Below is a small trained network, with its code and all its weights. Each question gives an input and a class and asks what happens when units are switched off, that is, made to give their printed mean instead of their output.

import numpy as np


def w(rows, s, z=0):
    codes = np.array(rows[::2]) - 128.0
    scale = np.full(codes.shape[1], s)
    scale[-1] = z or s
    return codes * scale


def f(y):
    return y / 2 * (1 + np.tanh(0.7978845608 * (y + 0.044715 * y**3)))


def log_softmax(a):
    a = a - a.max(-1, keepdims=True)
    return a - np.log(np.exp(a).sum(-1, keepdims=True))


def net(x, mask):
    res = np.array(x, float).reshape(1, 6) / 4 @ E
    y = f(res @ A[0][:, :-1].T + A[0][:, -1])
    res = res + np.where(mask, y, B[0][:, -1]) @ B[0][:, :-1]
    return log_softmax(res[-1] @ U[:, :-1].T + U[:, -1])


A, B = {}, {}
E = w([
[152,227,106,191,2,60,40],'x0',
[128,128,126,126,130,129,127],'x1',
[11,179,68,143,86,144,223],'x2',
[22,127,194,188,89,228,35],'x3',
[134,234,218,12,131,144,156],'x4',
[49,96,252,199,127,7,163],'x5',
],0.007)
A[0] = w([
[76,149,61,151,121,130,190,115],'n0',
[44,155,188,100,108,200,68,110],'n1',
[120,156,85,72,149,42,185,191],'n2',
[138,162,125,141,103,111,106,74],'n3',
[116,58,149,119,229,192,194,80],'n4',
[188,109,153,149,160,121,36,34],'n5',
[64,193,60,150,124,125,159,71],'n6',
[190,154,118,132,135,62,201,62],'n7',
[161,104,218,169,150,79,124,103],'n8',
[160,165,110,183,54,106,98,91],'n9',
[155,39,58,165,130,76,135,208],'n10',
[140,180,114,143,101,81,91,60],'n11',
[248,86,161,148,169,120,42,168],'n12',
[75,125,118,168,85,183,136,118],'n13',
[146,32,75,219,143,133,120,48],'n14',
[152,214,218,51,146,144,161,93],'n15',
[143,186,55,115,134,200,151,168],'n16',
[73,116,177,148,128,63,177,86],'n17',
[189,196,120,133,91,96,96,254],'n18',
[79,108,199,162,112,179,72,128],'n19',
[181,150,54,103,134,231,100,55],'n20',
],0.011,0.0096)
B[0] = w([
[142,185,189,81,132,167,188,171],'n0',
[151,90,113,123,151,140,115,192],'n1',
[131,74,117,139,152,182,108,210],'n2',
[134,118,142,112,120,95,121,137],'n3',
[74,99,176,86,87,43,99,198],'n4',
[153,156,165,81,139,117,163,162],'n5',
[158,144,191,70,147,121,161,160],'n6',
[174,69,113,120,168,136,108,165],'n7',
[139,159,150,164,148,124,156,180],'n8',
[96,116,142,85,119,77,107,183],'n9',
[123,133,132,138,98,166,80,237],'n10',
[128,86,147,91,124,76,147,152],'n11',
[101,165,161,109,163,173,188,245],'n12',
[154,112,137,114,143,156,120,169],'n13',
[176,168,86,108,31,125,97,185],'n14',
[152,157,87,141,3,147,102,195],'n15',
[122,128,162,179,146,122,124,210],'n16',
[158,162,163,208,152,107,166,175],'n17',
[84,101,151,134,126,133,106,247],'n18',
[160,86,105,126,159,143,119,194],'n19',
[158,146,169,206,160,49,142,196],'n20',
],0.014,0.013)
U = w([
[189,165,153,246,171,48,148,108],'0',
[80,80,149,57,127,23,96,110],'1',
[205,176,107,128,53,157,91,132],'2',
[157,181,158,58,181,179,196,128],'3',
[202,29,114,129,196,175,93,70],'4',
[82,121,145,168,147,170,108,248],'5',
[53,152,72,163,167,168,116,125],'6',
[105,171,38,137,180,89,165,93],'7',
],0.011,0.015)

Each question gives the input, the list of numbers given to net, and the class t.
The units are the neurons (one row each of A and B). Each row of codes is followed by its name. A weight is (code - 128) times the scale printed after its matrix; where a second scale follows, it is the last column's (A, B and U).
mask holds one flag per neuron, in row order. A switched-off neuron (its flag False) gives its mean, the last column of its row in B, instead of its output. The means were averaged over made-up inputs and are rounded, as every weight is.
A unit's drop is (log p(t) with every unit on - log p(t) with that unit switched off) / (log p(t) with every unit on - log p(t) with every unit switched off).
The circuit of an input: a set's keep is (log p(t) with only the set's units on - log p(t) with every unit switched off) / (log p(t) with every unit on - log p(t) with every unit switched off). Starting from the 12 units with the biggest drops (on a tie, the unit counted first), units are removed one at a time, each time the one whose removal leaves the highest keep (on an exact tie, the one counted first), for as long as the keep stays at least 0.8.
circuit, biggest first: the units of the circuit, biggest drop first
most important unit: the unit with the biggest drop
top k neurons: the k neurons with the biggest drops, biggest first
drop of u: that unit's drop, to one decimal
input [0,1,6,1,1,7], class 0: top neuron => [n17]
input [-1,3,-2,-3,4,3], class 2: top 2 neurons => [n15, n16]
input [6,6,-2,-4,8,4], class 2: top 2 neurons => [n15, n4]
input [-8,-2,8,-1,8,8], class 0: top 4 neurons => [n17, n12, n18, n10]
input [0,0,-6,-2,-5,-4], class 3: top 2 neurons => [n12, n15]
input [-3,1,-2,-2,-5,2], class 2: top 2 neurons => [n14, n18]
input [-4,-7,8,-7,-2,-8], class 0: top 2 neurons => [n20, n16]
input [-6,-5,0,-5,-5,-3], class 1: top 2 neurons => [n4, n15]
input [-5,8,-8,-2,3,7], class 3: top 4 neurons => [n12, n20, n16, n5]
input [-7,-3,3,-8,1,-3], class 4: top 4 neurons => [n2, n7, n9, n18]
input [8,6,-8,-6,1,0], class 1: top 2 neurons => [n18, n9]
input [6,-6,-8,7,2,-2], class 3: top 3 neurons => [n12, n5, n4]
input [3,1,-4,-7,-7,-8], class 0: top 3 neurons => [n20, n16, n15]
input [5,-6,4,6,6,4], class 2: top 4 neurons => [n15, n4, n2, n12]
input [-2,2,-1,-2,-8,1], class 2: most important unit => n14
input [2,-5,-8,8,-3,-2], class 3: circuit, biggest first => [n12, n5]
input [5,7,-8,-8,-4,-5], class 3: drop of n5 => 0.4
input [3,-4,0,-8,6,1], class 4: drop of n14 => 0.1
input [-5,-6,-3,1,-6,-3], class 2: drop of n11 => 0.0
input [-8,-3,-8,-3,3,-1], class 1: drop of n0 => 0.2
input [-2,-2,3,-3,-5,4], class 2: most important unit => n14
